Below are the code and all the weights of a small trained network. Each question names an input and a target symbol and asks about switching units off, where a switched-off unit gives its printed mean instead of its output.

import numpy as np


def w(rows, s, z=0):
    codes = np.array(rows[::2]) - 128.0
    scale = np.full(codes.shape[1], s)
    scale[-1] = z or s
    return codes * scale


def f(y):
    return np.maximum(y, 0)


def softmax(a):
    e = np.exp(a - a.max(-1, keepdims=True))
    return e / e.sum(-1, keepdims=True)


def log_softmax(a):
    a = a - a.max(-1, keepdims=True)
    return a - np.log(np.exp(a).sum(-1, keepdims=True))


def net(x, mask):
    ids = ['αβηθμξτφψ'.index(c) for c in x.split()]
    T = len(ids)
    res = E[ids] + P[:T]
    q, k, v = (res @ M[0].T for M in (Q, K, V))
    z = softmax(np.where(np.tri(T) > 0, q @ k.T / 2**0.5, -1e9)) @ v
    res = res + np.where(mask[0], z, O[0][:, -1]) @ O[0][:, :-1]
    y = f(res @ A[0][:, :-1].T + A[0][:, -1])
    res = res + np.where(mask[1:17], y, B[0][:, -1]) @ B[0][:, :-1]
    return log_softmax(res[-1] @ U[:, :-1].T + U[:, -1])


Q, K, V, O, A, B = {}, {}, {}, {}, {}, {}
E = w([
[153,244,90,196,222],'α',
[129,63,100,170,136],'β',
[109,2,75,249,104],'η',
[104,37,127,86,154],'θ',
[124,66,163,71,72],'μ',
[111,60,137,132,160],'ξ',
[81,91,167,161,153],'τ',
[26,179,157,103,201],'φ',
[143,159,102,44,100],'ψ',
],0.022)
P = w([
[109,254,111,115,160],'0',
[203,98,98,111,144],'1',
[177,86,112,156,178],'2',
[84,155,82,72,68],'3',
[197,76,109,122,152],'4',
[176,62,135,164,181],'5',
[59,162,47,99,92],'6',
[183,75,100,179,178],'7',
[180,80,130,168,186],'8',
[42,142,4,185,134],'9',
],0.011)
Q[0] = w([
[254,125,177,173,133],'h1',
[193,170,131,97,39],'h1',
],0.0088)
K[0] = w([
[172,145,124,192,116],'h1',
[187,126,2,70,26],'h1',
],0.0061)
V[0] = w([
[160,107,64,130,73],'h1',
[2,124,202,142,100],'h1',
],0.0098)
O[0] = w([
[112,182,110,254,219,2],'h1',
[125,179,198,92,59,226],'h1',
],0.0098,0.007)
A[0] = w([
[77,123,121,61,135,189],'n1',
[175,140,101,163,173,251],'n2',
[75,36,85,122,109,29],'n3',
[86,216,86,98,9,147],'n4',
[224,85,107,58,152,91],'n5',
[129,207,161,145,179,46],'n6',
[112,91,120,255,48,147],'n7',
[83,134,75,108,124,205],'n8',
[95,176,109,99,60,207],'n9',
[176,114,137,129,60,156],'n10',
[119,64,103,119,91,69],'n11',
[9,173,58,97,108,192],'n12',
[120,115,87,138,240,117],'n13',
[167,20,170,159,163,109],'n14',
[119,43,107,91,151,104],'n15',
[196,47,51,112,97,58],'n16',
],0.0092,0.0027)
B[0] = w([
[78,28,46,104,182,253],'n1',
[59,164,157,116,113,164],'n2',
[140,162,104,135,64,218],'n3',
[128,173,136,213,30,232],'n4',
[1,146,151,135,141,209],'n5',
[144,150,62,43,92,140],'n6',
[141,133,182,89,246,158],'n7',
[184,14,44,46,108,174],'n8',
[133,119,106,197,140,218],'n9',
[56,208,217,144,194,180],'n10',
[129,141,73,139,116,203],'n11',
[174,147,49,130,112,219],'n12',
[167,109,209,117,87,176],'n13',
[207,176,126,85,193,211],'n14',
[152,165,63,206,43,230],'n15',
[107,252,152,135,194,216],'n16',
],0.0062,0.011)
U = w([
[239,174,125,9,110,60],'α',
[67,197,84,206,49,72],'β',
[192,135,56,137,87,149],'η',
[132,40,74,104,177,72],'θ',
[59,111,116,179,168,96],'μ',
[144,152,165,166,64,170],'ξ',
[150,98,137,92,156,253],'τ',
[126,133,116,113,150,198],'φ',
[2,209,205,155,116,127],'ψ',
],0.0086,0.0048)

Each question gives the input, a string of symbols that net reads in full, and the target symbol t.
The units are the heads (2 rows each of Q, K, V and O) and the neurons (one row each of A and B). Each row of codes is followed by its name. A weight is (code - 128) times the scale printed after its matrix; where a second scale follows, it is the last column's (O, A, B and U).
mask holds one flag per unit, heads first, then neurons. A switched-off unit (its flag False) gives its mean, the last column of its rows in O or B, instead of its output. The means were averaged over made-up inputs and are rounded, as every weight is.
A unit's drop is (log p(t) with every unit on - log p(t) with that unit switched off) / (log p(t) with every unit on - log p(t) with every unit switched off).
The circuit of an input: a set's keep is (log p(t) with only the set's units on - log p(t) with every unit switched off) / (log p(t) with every unit on - log p(t) with every unit switched off). Starting from the 12 units with the biggest drops (on a tie, the unit counted first), units are removed one at a time, each time the one whose removal leaves the highest keep (on an exact tie, the one counted first), for as long as the keep stays at least 0.8.
circuit, biggest first: the units of the circuit, biggest drop first
most important unit: the unit with the biggest drop
top k neurons: the k neurons with the biggest drops, biggest first
drop when u is switched off: that unit's drop, to one decimal
input φ θ θ θ ξ, target ψ: circuit, biggest first : n5, h1, n10
input ψ η ψ θ φ φ θ ξ η, target ψ: most important unit : n10
input θ α θ α, target α: circuit, biggest first : n6, n15
input φ φ ξ μ, target β: top 2 neurons : n4, n14
input θ τ φ θ φ μ, target ψ: circuit, biggest first : n10, n5
input ξ θ θ θ φ φ ξ μ θ, target ψ: circuit, biggest first : n5, h1, n10
input φ ξ μ ψ θ θ ψ η, target ψ: circuit, biggest first : n10, h1, n16
input α θ μ μ ξ θ φ, target β: circuit, biggest first : n4, n12
input φ θ θ θ τ, target ψ: circuit, biggest first : h1, n10
input ψ μ φ μ, target β: top 2 neurons : n14, n4
input ψ ψ η, target μ: drop when n14 is switched off : -0.4
input φ φ μ θ τ, target ψ: drop when n12 is switched off : 0.2
input φ θ ξ, target ψ: drop when n5 is switched off : 0.3
input α θ α τ μ ψ θ ψ φ θ, target β: drop when n10 is switched off : 0.1
input ψ α θ φ μ ψ α, target η: most important unit : n5
